Below is a small trained network, with its code and all its weights. Each question gives an input and a target symbol and asks what happens when units are switched off, that is, made to give their printed mean instead of their output.

import numpy as np


def w(rows, s, z=0):
    codes = np.array(rows[::2]) - 128.0
    scale = np.full(codes.shape[1], s)
    scale[-1] = z or s
    return codes * scale


def f(y):
    return y / 2 * (1 + np.tanh(0.7978845608 * (y + 0.044715 * y**3)))


def softmax(a):
    e = np.exp(a - a.max(-1, keepdims=True))
    return e / e.sum(-1, keepdims=True)


def log_softmax(a):
    a = a - a.max(-1, keepdims=True)
    return a - np.log(np.exp(a).sum(-1, keepdims=True))


def net(x, mask):
    ids = ['βδζθλξ'.index(c) for c in x.split()]
    T = len(ids)
    res = E[ids] + P[:T]
    r = res
    for j in range(2):
        rows = slice(3 * j, 3 * j + 3)
        q, k, v = (r @ M[0][rows].T for M in (Q, K, V))
        z = softmax(np.where(np.tri(T) > 0, q @ k.T / 3**0.5, -1e9)) @ v
        o = O[0][rows]
        res = res + np.where(mask[j], z, o[:, -1]) @ o[:, :-1]
    y = f(res @ A[0][:, :-1].T + A[0][:, -1])
    res = res + np.where(mask[2:26], y, B[0][:, -1]) @ B[0][:, :-1]
    return log_softmax(res[-1] @ U[:, :-1].T + U[:, -1])


Q, K, V, O, A, B = {}, {}, {}, {}, {}, {}
E = w([
[184,173,138,104,87],'β',
[196,23,157,174,73],'δ',
[163,114,162,248,127],'ζ',
[81,88,138,101,152],'θ',
[103,56,140,82,123],'λ',
[76,119,145,119,171],'ξ',
],0.015)
P = w([
[150,68,244,37,254],'0',
[51,81,54,101,175],'1',
[45,90,65,128,150],'2',
[44,95,61,145,132],'3',
[38,93,57,140,98],'4',
[39,92,53,144,79],'5',
[44,85,62,146,62],'6',
],0.0062)
Q[0] = w([
[254,205,180,169,115],'head 1',
[208,147,116,128,129],'head 1',
[84,45,149,128,70],'head 1',
[238,161,177,210,67],'head 2',
[28,25,127,145,203],'head 2',
[185,221,182,102,138],'head 2',
],0.0097)
K[0] = w([
[90,159,1,204,110],'head 1',
[85,109,61,181,106],'head 1',
[188,95,180,136,132],'head 1',
[120,144,58,216,53],'head 2',
[92,59,232,136,132],'head 2',
[101,159,26,65,101],'head 2',
],0.0082)
V[0] = w([
[90,182,193,29,142],'head 1',
[103,145,45,158,74],'head 1',
[25,159,66,150,131],'head 1',
[142,43,90,130,67],'head 2',
[16,85,156,121,254],'head 2',
[144,169,211,132,197],'head 2',
],0.0088)
O[0] = w([
[187,126,187,208,181,133],'head 1',
[96,134,163,129,54,5],'head 1',
[117,107,217,91,100,3],'head 1',
[140,120,2,118,211,180],'head 2',
[138,143,208,44,152,188],'head 2',
[73,151,204,139,103,167],'head 2',
],0.009,0.0054)
A[0] = w([
[141,69,191,91,75,194],'neuron 1',
[183,82,145,184,51,185],'neuron 2',
[168,123,67,155,59,3],'neuron 3',
[140,150,134,18,75,220],'neuron 4',
[82,229,143,46,96,94],'neuron 5',
[68,231,63,46,158,183],'neuron 6',
[67,204,155,179,35,118],'neuron 7',
[6,174,188,63,79,80],'neuron 8',
[138,211,159,183,35,126],'neuron 9',
[102,116,56,153,158,105],'neuron 10',
[123,126,94,130,142,48],'neuron 11',
[153,242,61,75,141,178],'neuron 12',
[101,128,152,33,200,65],'neuron 13',
[121,33,168,243,148,111],'neuron 14',
[141,128,86,146,6,46],'neuron 15',
[89,181,171,170,68,163],'neuron 16',
[143,215,166,192,50,139],'neuron 17',
[205,147,32,26,157,160],'neuron 18',
[159,117,19,162,157,115],'neuron 19',
[30,75,108,112,151,114],'neuron 20',
[161,215,121,20,161,226],'neuron 21',
[184,151,215,173,83,198],'neuron 22',
[1,90,176,94,154,174],'neuron 23',
[79,155,147,156,37,51],'neuron 24',
],0.0079,0.0041)
B[0] = w([
[108,134,222,183,116,145],'neuron 1',
[54,87,166,159,168,160],'neuron 2',
[109,141,117,37,160,155],'neuron 3',
[164,24,206,194,147,145],'neuron 4',
[232,42,235,187,161,130],'neuron 5',
[200,100,136,204,141,171],'neuron 6',
[60,231,86,36,44,127],'neuron 7',
[230,200,157,145,70,146],'neuron 8',
[77,209,55,38,73,131],'neuron 9',
[110,211,185,162,39,204],'neuron 10',
[89,153,166,109,87,135],'neuron 11',
[112,80,202,216,147,161],'neuron 12',
[57,172,71,71,144,181],'neuron 13',
[207,116,177,218,173,176],'neuron 14',
[144,210,86,66,113,150],'neuron 15',
[31,174,79,122,71,126],'neuron 16',
[82,174,3,26,87,132],'neuron 17',
[74,147,131,176,131,217],'neuron 18',
[121,152,219,107,111,254],'neuron 19',
[165,151,75,45,59,172],'neuron 20',
[61,37,135,168,192,175],'neuron 21',
[88,186,76,166,35,145],'neuron 22',
[173,206,89,30,63,189],'neuron 23',
[189,218,147,32,79,120],'neuron 24',
],0.0067,0.0085)
U = w([
[216,58,164,255,163,254],'β',
[20,142,110,170,59,192],'δ',
[142,207,35,84,46,184],'ζ',
[103,130,146,113,136,76],'θ',
[69,109,58,132,184,40],'λ',
[141,192,206,164,80,3],'ξ',
],0.0075,0.0043)

Each question gives the input, a string of symbols that net reads in full, and the target symbol t.
The units are the heads (3 rows each of Q, K, V and O) and the neurons (one row each of A and B). Each row of codes is followed by its name. A weight is (code - 128) times the scale printed after its matrix; where a second scale follows, it is the last column's (O, A, B and U).
mask holds one flag per unit, heads first, then neurons. A switched-off unit (its flag False) gives its mean, the last column of its rows in O or B, instead of its output. The means were averaged over made-up inputs and are rounded, as every weight is.
A unit's drop is (log p(t) with every unit on - log p(t) with that unit switched off) / (log p(t) with every unit on - log p(t) with every unit switched off).
The circuit of an input: a set's keep is (log p(t) with only the set's units on - log p(t) with every unit switched off) / (log p(t) with every unit on - log p(t) with every unit switched off). Starting from the 12 units with the biggest drops (on a tie, the unit counted first), units are removed one at a time, each time the one whose removal leaves the highest keep (on an exact tie, the one counted first), for as long as the keep stays at least 0.8.
units of the circuit, in order: the units of the circuit, biggest drop first
most important unit: the unit with the biggest drop
top k neurons: the k neurons with the biggest drops, biggest first
which heads matter: for each layer, one digit per head in row order, 1 if its drop is at least 0.15 and else 0, layers parted by /
drop of u: that unit's drop, to one decimal
input θ ζ ζ λ, target θ: units of the circuit, in order : (head 2; neuron 13; head 1)
input θ θ θ θ, target θ: units of the circuit, in order : (head 2; neuron 10)
input β ζ ξ, target β: units of the circuit, in order : (head 1; neuron 14)
input ξ ζ λ, target ξ: which heads matter : 01
input ξ δ θ β ξ θ θ, target ξ: units of the circuit, in order : (head 2; neuron 8)
input ζ δ ζ, target δ: units of the circuit, in order : (head 1)
input β β θ, target β: units of the circuit, in order : (head 1; neuron 14)
input β δ β β δ λ, target β: units of the circuit, in order : (head 1; neuron 14)
input λ ζ β, target β: which heads matter : 00
input β δ θ ξ δ δ, target ζ: units of the circuit, in order : (head 2; head 1)
input ζ λ λ, target ζ: units of the circuit, in order : (neuron 23; neuron 20; head 1)
input ζ β β θ ζ, target δ: units of the circuit, in order : (head 1; neuron 16)
input β ζ λ δ ζ θ, target β: which heads matter : 10
input β θ θ δ λ, target β: which heads matter : 10
input ξ θ δ β ξ, target ξ: which heads matter : 01
input ζ β δ δ, target δ: most important unit : head 1
input ζ β ζ ξ β β ξ, target ζ: which heads matter : 01
input ζ ζ λ λ β ξ, target ζ: top 2 neurons : (neuron 23; neuron 20)
input λ δ λ ζ ζ ξ ξ, target λ: drop of head 1 : 0.6
input λ ζ β λ, target λ: drop of neuron 13 : 0.3
input λ ξ λ δ ξ δ θ, target λ: drop of neuron 21 : 0.2
input β β θ δ δ, target δ: most important unit : head 2
